Below is a small trained network, with its code and all its weights. Each question gives an input and a class and asks what happens when units are switched off, that is, made to give their printed mean instead of their output.

import numpy as np


def w(rows, s, z=0):
    codes = np.array(rows[::2]) - 128.0
    scale = np.full(codes.shape[1], s)
    scale[-1] = z or s
    return codes * scale


def norm(h):
    return h / np.sqrt((h * h).mean(-1, keepdims=True) + 1e-5)


def f(y):
    return np.maximum(y, 0)


def log_softmax(a):
    a = a - a.max(-1, keepdims=True)
    return a - np.log(np.exp(a).sum(-1, keepdims=True))


def net(x, mask):
    res = np.array(x, float).reshape(1, 4) / 4 @ E
    u = 0
    for l in range(3):
        y = f(norm(res) @ A[l][:, :-1].T + A[l][:, -1])
        res = res + np.where(mask[u : u + 11], y, B[l][:, -1]) @ B[l][:, :-1]
        u += 11
    return log_softmax(norm(res)[-1] @ U[:, :-1].T + U[:, -1])


A, B = {}, {}
E = w([
[131,147,1,153,144,181,129,181,84],'x0',
[77,102,156,82,92,148,185,26,64],'x1',
[112,116,172,130,204,176,76,50,60],'x2',
[148,60,41,82,82,57,64,134,147],'x3',
],0.0068)
A[0] = w([
[90,19,170,91,165,117,136,89,195,66],'0.n1',
[180,124,138,213,120,112,128,243,119,147],'0.n2',
[97,63,59,237,183,93,103,113,254,24],'0.n3',
[115,99,179,121,97,151,89,173,132,11],'0.n4',
[236,58,250,83,116,94,166,102,91,139],'0.n5',
[172,41,107,246,140,113,102,70,83,44],'0.n6',
[206,176,117,202,26,67,173,143,133,15],'0.n7',
[166,124,145,133,166,147,67,130,125,154],'0.n8',
[70,185,168,163,171,213,219,69,182,245],'0.n9',
[62,22,131,85,86,61,73,103,116,50],'0.n10',
[118,152,97,175,105,57,146,167,178,74],'0.n11',
],0.0057,0.0012)
B[0] = w([
[159,2,117,130,160,197,97,158,156,195],'0.n1',
[111,149,196,144,107,154,137,157,79,214],'0.n2',
[200,181,100,46,134,129,74,220,101,194],'0.n3',
[148,77,210,89,98,120,211,164,112,141],'0.n4',
[157,115,97,176,130,90,177,196,126,233],'0.n5',
[63,124,155,111,178,167,131,50,132,164],'0.n6',
[33,182,184,158,231,52,175,65,91,195],'0.n7',
[64,187,158,40,224,177,177,157,144,174],'0.n8',
[176,130,120,147,57,168,86,108,186,255],'0.n9',
[181,214,138,136,118,146,115,104,138,214],'0.n10',
[94,143,171,92,155,169,101,34,108,198],'0.n11',
],0.0054)
A[1] = w([
[155,70,224,93,184,49,165,119,138,160],'1.n1',
[69,141,85,170,61,24,184,161,193,76],'1.n2',
[66,106,132,124,139,210,64,87,144,63],'1.n3',
[118,153,49,130,145,188,126,147,177,191],'1.n4',
[49,143,61,179,186,185,190,133,131,252],'1.n5',
[197,40,46,13,155,44,85,141,105,146],'1.n6',
[176,118,94,48,84,192,223,33,52,61],'1.n7',
[43,163,114,98,74,87,150,130,145,202],'1.n8',
[128,31,138,90,86,105,159,224,110,150],'1.n9',
[62,19,108,105,10,107,248,119,38,114],'1.n10',
[120,83,41,154,102,161,101,147,2,155],'1.n11',
],0.0059,0.0014)
B[1] = w([
[167,83,60,128,97,44,120,161,112,251],'1.n1',
[32,142,153,140,213,133,126,73,113,196],'1.n2',
[96,117,65,135,154,124,124,144,188,195],'1.n3',
[123,95,216,107,80,116,214,103,142,196],'1.n4',
[152,47,165,151,124,35,168,135,165,213],'1.n5',
[103,158,189,170,57,177,75,24,175,253],'1.n6',
[157,175,145,136,139,114,6,169,87,238],'1.n7',
[62,57,122,205,172,167,50,101,146,182],'1.n8',
[135,88,168,123,162,139,182,158,131,165],'1.n9',
[152,209,76,28,156,194,152,211,77,218],'1.n10',
[168,2,197,129,53,79,168,138,174,207],'1.n11',
],0.0066,0.0047)
A[2] = w([
[100,59,60,122,93,209,184,125,99,23],'2.n1',
[141,95,160,84,149,184,131,127,74,147],'2.n2',
[134,43,116,123,197,134,101,83,163,173],'2.n3',
[112,115,96,136,125,24,72,76,177,233],'2.n4',
[129,116,93,95,107,209,104,129,80,142],'2.n5',
[37,202,83,134,129,93,173,132,163,61],'2.n6',
[2,71,126,162,119,103,170,176,89,195],'2.n7',
[194,137,172,255,109,134,218,149,97,196],'2.n8',
[90,140,112,165,61,196,106,70,170,247],'2.n9',
[137,74,195,107,143,122,94,198,105,225],'2.n10',
[116,165,209,93,158,182,125,176,166,200],'2.n11',
],0.0076,0.0014)
B[2] = w([
[160,86,152,140,97,58,120,129,73,149],'2.n1',
[113,126,34,130,133,72,152,202,155,187],'2.n2',
[49,161,135,162,193,89,198,101,212,215],'2.n3',
[139,106,131,133,114,246,143,139,90,232],'2.n4',
[132,202,135,153,163,100,144,175,139,168],'2.n5',
[95,158,1,156,135,145,150,72,132,169],'2.n6',
[74,98,84,184,134,111,153,67,166,193],'2.n7',
[190,46,174,44,109,148,51,72,160,248],'2.n8',
[176,178,182,97,122,205,139,114,170,204],'2.n9',
[117,117,64,166,126,53,186,165,39,251],'2.n10',
[80,204,68,108,84,152,113,132,82,254],'2.n11',
],0.007,0.0062)
U = w([
[154,146,190,77,82,221,96,73,162,198],'0',
[4,152,77,166,211,115,165,50,143,62],'1',
[159,203,100,87,129,95,119,191,46,214],'2',
[163,16,167,133,98,51,200,128,138,2],'3',
],0.011,0.00095)

Each question gives the input, the list of numbers given to net, and the class t.
The units are the neurons (one row each of A and B). Each row of codes is followed by its name. A weight is (code - 128) times the scale printed after its matrix; where a second scale follows, it is the last column's (A, B and U).
mask holds one flag per neuron, layer by layer. A switched-off neuron (its flag False) gives its mean, the last column of its row in B, instead of its output. The means were averaged over made-up inputs and are rounded, as every weight is.
A unit's drop is (log p(t) with every unit on - log p(t) with that unit switched off) / (log p(t) with every unit on - log p(t) with every unit switched off).
The circuit of an input: a set's keep is (log p(t) with only the set's units on - log p(t) with every unit switched off) / (log p(t) with every unit on - log p(t) with every unit switched off). Starting from the 12 units with the biggest drops (on a tie, the unit counted first), units are removed one at a time, each time the one whose removal leaves the highest keep (on an exact tie, the one counted first), for as long as the keep stays at least 0.8.
units of the circuit, in order: the units of the circuit, biggest drop first
k most important neurons: the k neurons with the biggest drops, biggest first
k most important neurons of layer l: the k neurons of layer l with the biggest drops, biggest first
input [-6,-6,-5,1], class 2: units of the circuit, in order	0.n3; 1.n11
input [8,0,2,7], class 3: units of the circuit, in order	1.n11
input [-3,8,-2,-6], class 2: units of the circuit, in order	1.n10; 1.n6; 1.n7; 2.n2
input [-4,-5,-1,-3], class 2: units of the circuit, in order	2.n11; 1.n6
input [-3,4,0,7], class 0: 2 most important neurons	1.n6; 0.n10
input [-1,-5,-7,4], class 1: units of the circuit, in order	0.n7; 1.n2
input [4,8,7,-4], class 2: 2 most important neurons of layer 0	0.n7; 0.n11
input [-5,-4,2,-4], class 3: 4 most important neurons of layer 2	2.n8; 2.n10; 2.n9; 2.n4
input [-4,-6,-7,8], class 0: units of the circuit, in order	1.n6; 2.n4; 0.n11
input [7,5,-8,2], class 1: 2 most important neurons	1.n2; 0.n7
input [8,-3,-4,-6], class 3: 2 most important neurons	1.n5; 1.n6
input [-4,-6,-6,-5], class 1: 4 most important neurons	0.n7; 0.n1; 1.n7; 0.n10
input [4,8,5,5], class 2: units of the circuit, in order	1.n10; 1.n7
input [7,-3,-5,-8], class 0: 2 most important neurons	2.n8; 1.n1
input [-4,0,7,3], class 1: units of the circuit, in order	2.n3
input [-5,8,7,4], class 2: 2 most important neurons	1.n7; 1.n10
input [-7,5,3,-6], class 3: 4 most important neurons of layer 0	0.n5; 0.n10; 0.n1; 0.n11
input [-5,6,2,8], class 0: 2 most important neurons	1.n6; 0.n10
input [-4,-5,-4,1], class 2: 2 most important neurons	0.n3; 0.n11
input [7,4,-5,-3], class 3: units of the circuit, in order	1.n5
input [0,-8,-8,3], class 1: units of the circuit, in order	0.n7; 1.n2
input [3,-3,-5,4], class 1: 3 most important neurons of layer 1	1.n2; 1.n9; 1.n7
